Each row has a name. Each question is about the rows just above it.

Lomi: [-28 -32 -49 -32]
Lanek: [ 56 -11  -3   0]
kup: [46 -6 27 28]
Move every entry of [56] by +1 step of 1.  [57]
Shift each entry of [-32] by -1 times 1:  [-33]
[-32 -49] with +1 step of 1 on every entry:  [-31 -48]
[-11] with -1 step of 1 on every entry:  [-12]
Shift each entry of [46] by -1 times 1:  [45]

sapo: [-17  25 -15  20]
Zoke: [ 19  24 -19 -26]
Seb: [ 15  39  -4 -44]
Move every entry of [15 39 -4] by +1 step of 1.  [16 40 -3]
Move every entry of [15] by +1 step of 1.  [16]

lum: [ 15   0   7   1 -20 -10   0   1   8   4 -50  10  -8   1  -8   1  -3 -10
  45   4  -2   2  -7   9   4   1 -10   9 -11  30  10  -1  11  -6  10 -16]
Sipeb: [ -9   2  -6 -15 -22   4  18  16   5  -2  -7  -3   9   6  10  -3  17  -9
 -15   8  11   6   2  -1   3   7   4 -19 -17   9  -7   1   6  -7  -1  10]
nivo: [ -9   2  -6 -15 -22   4  18  16   5  -2  -7  -3   9   6  10  -3  17  -9
 -15   8  -1   1  17   4   5   0   1  12   3  12   1   3 -16   5   1  30]
[-9  2 -6] with -1 step of 1 on every entry:  [-10   1  -7]
[-3  9  6] with +1 step of 1 on every entry:  [-2 10  7]
[11  6] with +1 step of 1 on every entry:  [12  7]
[  1   3 -16   5] with +1 step of 1 on every entry:  [  2   4 -15   6]
Shift each entry of [ 1 -3] by -1 times 1:  [ 0 -4]
Move every entry of [  1  -3 -10] by -1 step of 1.  [  0  -4 -11]
[5] with +1 step of 1 on every entry:  [6]

Zized: [ 18 -48  -8 -18]
pud: [  3  51 -24  10]
lut: [  3  51 -10  10]
bip: [ 11 -22 -29 -12]
fop: [-22 -16  32 -21]
Ret: [-15 -14  49  35]
subi: [ 8 19 23 -2]
[ 18 -48] with -1 step of 1 on every entry:  [ 17 -49]
[-22 -16  32] with +1 step of 1 on every entry:  [-21 -15  33]
Move every entry of [-22 -29] by +1 step of 1.  [-21 -28]
Move every entry of [19 23] by -1 step of 1.  [18 22]

zupuf: [-11 -29 -20   8  -6  14 -12]
metu: [-11 -29 -20   8  -6  56 -12]
Dal: [  6   7   2   1   3 -28  27]
Tul: [  6   7   2  18   3 -14  -1]
nov: [  6   7   2   1   3 -14  -1]
Move every entry of [ 18   3 -14] by +1 step of 1.  [ 19   4 -13]
[  1   3 -14] with +1 step of 1 on every entry:  [  2   4 -13]

dumu: [-10 -26 -18  28  -1  13  -4  16 -32 -23 -25  -8]
Nuve: [-16  -4 -29 -25  14  -6   5 -25  17  34  30 -26]
potab: [ 17  16 -32  10  27  11   3  16  14  38  10  17]
mesor: [-20 -34  17 -18  16  -1 -13   0  -6  13 -15  -3]
Dapul: [ 12 -12  16  43   6  33  -5 -11  -5 -24 -15   8]
[33] with -1 step of 1 on every entry:  [32]
Shift each entry of [-15] by +1 times 1:  [-14]
Move every entry of [ -6   5 -25  17] by +1 step of 1.  [ -5   6 -24  18]
[-18  28  -1] with +1 step of 1 on every entry:  [-17  29   0]
[10 27 11  3] with -1 step of 1 on every entry:  [ 9 26 10  2]
Move every entry of [17] by -1 step of 1.  [16]

zev: [ 30  19  39 -14]
Pifu: [ 36   1  43 -23]
nos: [24 15 45 -6]
kosev: [ 31  13  48 -19]
sinun: [ 42  13  40 -15]
vizi: [ 30   1  41 -18]
dumo: [ 44   8  51 -14]
Zar: [ 38   7  42 -23]
zonuf: [ 31  16  44 -22]
Gisut: [ 29  12  51 -39]
Sop: [ 46   6  50 -31]
famu: [ 29  22  40 -15]
Move every entry of [51] by +1 step of 1.  [52]
Move every entry of [24] by +1 step of 1.  [25]
Move every entry of [44  8 51] by +1 step of 1.  [45  9 52]
[42 13 40] with -1 step of 1 on every entry:  [41 12 39]
Shift each entry of [29 12] by -1 times 1:  [28 11]

rizu: [ -9 -13  13  -6  18  -5  21]
zilif: [-12  35 -31   6 -23 -20  12]
neto: [ -9 -13  13  -6  18  -5 -47]
Lezaz: [ -1  -8  -5  -6 -33  24 -35]
Shift each entry of [-31   6] by +1 times 1:  [-30   7]
Shift each entry of [-13  13  -6  18] by +1 times 1:  [-12  14  -5  19]

Gan: [-10  10  -4  -5  15 -18 -29  -9 -23   7  -5   3  -1  30  -8 -50  -3  22
  45  38  22  22   5  21 -52  -2  -3   3   9 -32  12  40 -19]
tafun: [-10  10  -4  -5  15 -18 -29  -9 -23   7  -5   3  -1  30  -8 -37  -3  22
  45  38  28  22   5  21 -52  -2  -3   3   9 -32  12  40 -19]
nobe: [-11  17  -4  -4  14 -21 -25   3 -22   5 -12   4  -5  18  -4 -46   0  18
  23  30  18  21   3  11 -55  -3  -2   5  11 -20  10  43 -17]
tova: [ -8  10  -6  14  14 -24 -24   0 -19   5 -14 -16  -2  18   2 -44   2  26
  32  31  23  42   7  21 -44  -9  -4   5  11 -22   6  39 -18]
[6] with -1 step of 1 on every entry:  [5]
Shift each entry of [-24] by -1 times 1:  [-25]
Move every entry of [21  3 11] by -1 step of 1.  [20  2 10]

ruku: [-43 -38  17 -20  -8 -19   6  -6  -3   6  23]
rora: [-20 -12  24  -4  15 -39  24   3  12 -11  -2]
tepi: [ 19  40 -28  -4  -5  -5   0   4  28   6   2]
Fata: [  3  31  -9  22   8  -5 -18   7  33  14   2]
rodov: [ 27   5  -2  27   4  22  12  11 -14 -53  19]
Shift each entry of [17] by -1 times 1:  [16]
Shift each entry of [28] by +1 times 1:  [29]
Move every entry of [ 7 33 14] by -1 step of 1.  [ 6 32 13]
Move every entry of [-43 -38  17] by +1 step of 1.  [-42 -37  18]

tozof: [-15 -35 -11  48 -25]
pibud: [ -6 -41 -16  37 -40]
bazun: [ -4 -43   8  37 -20]
gido: [-12 -27 -18  48  -4]
fudo: [-11 -30  -3  36 -26]
notu: [-13 -42   0  49 -20]
zozaf: [ -3 -36  -9  33 -27]
Move every entry of [37] by +1 step of 1.  [38]
Move every entry of [37] by +1 step of 1.  [38]
Move every entry of [ -4 -43] by -1 step of 1.  [ -5 -44]

tana: [-15  16 -15   4  20  23   3 -35]
torap: [ 19  -9 -42   2 -10 -17  -1  40]
lebu: [  2  27  17 -21 -15  -1  42  20]
dalu: [-25 -13   2  11  17  12 -31 -23]
Shift each entry of [-42   2] by -1 times 1:  [-43   1]
Move every entry of [4] by +1 step of 1.  [5]
Move every entry of [ 17  12 -31] by -1 step of 1.  [ 16  11 -32]
Move every entry of [ 2 11 17 12] by -1 step of 1.  [ 1 10 16 11]
Move every entry of [42] by -1 step of 1.  [41]
Move every entry of [-21] by -1 step of 1.  [-22]
Shift each entry of [-21] by +1 times 1:  [-20]

vomim: [-9 22  2  8  9 55]
Satib: [-1 28  1 -3  5 26]
fari: [-1 28  1  4  5 51]
tozoz: [-9 22  2  6  9 43]
Feko: [  4  25  -3 -10   4  32]
[22] with -1 step of 1 on every entry:  [21]
[28  1] with +1 step of 1 on every entry:  [29  2]
Shift each entry of [25] by +1 times 1:  [26]
Shift each entry of [1] by -1 times 1:  [0]
Shift each entry of [22  2  6  9] by +1 times 1:  [23  3  7 10]
Move every entry of [22] by -1 step of 1.  [21]

Rabik: [ -3  14 -26  15  -5  -2   0 -19  25   2  -7]
vogeg: [ -1   5 -11  10  12   6 -21   1  -9   8 -14]
kose: [ -3   1  16  11  12   5 -16  18 -29   0 -18]
vogo: [-29 -19  -4  -6 -28   9  26  -3  -5  15   8]
sonet: [-24  -2  -8   3 -35   5  42  -3   0  -4  13]
pif: [ 24  21 -32 -14   0   2   5  -2  10 -23  31]
som: [ 22  28  -8  18  19  -6 -19  -4  16 -18 -12]
vep: [-15  -2  -8   3 -35   5  42  -3   0  -4  13]
bodab: [  4  23 -14  16 -10   0  13  -4  14 -22   3]
Shift each entry of [-24  -2  -8] by +1 times 1:  [-23  -1  -7]
Move every entry of [0] by +1 step of 1.  [1]
Move every entry of [-19  25] by -1 step of 1.  [-20  24]
[-24] with -1 step of 1 on every entry:  [-25]
Shift each entry of [-2] by +1 times 1:  [-1]
Move every entry of [12] by -1 step of 1.  [11]

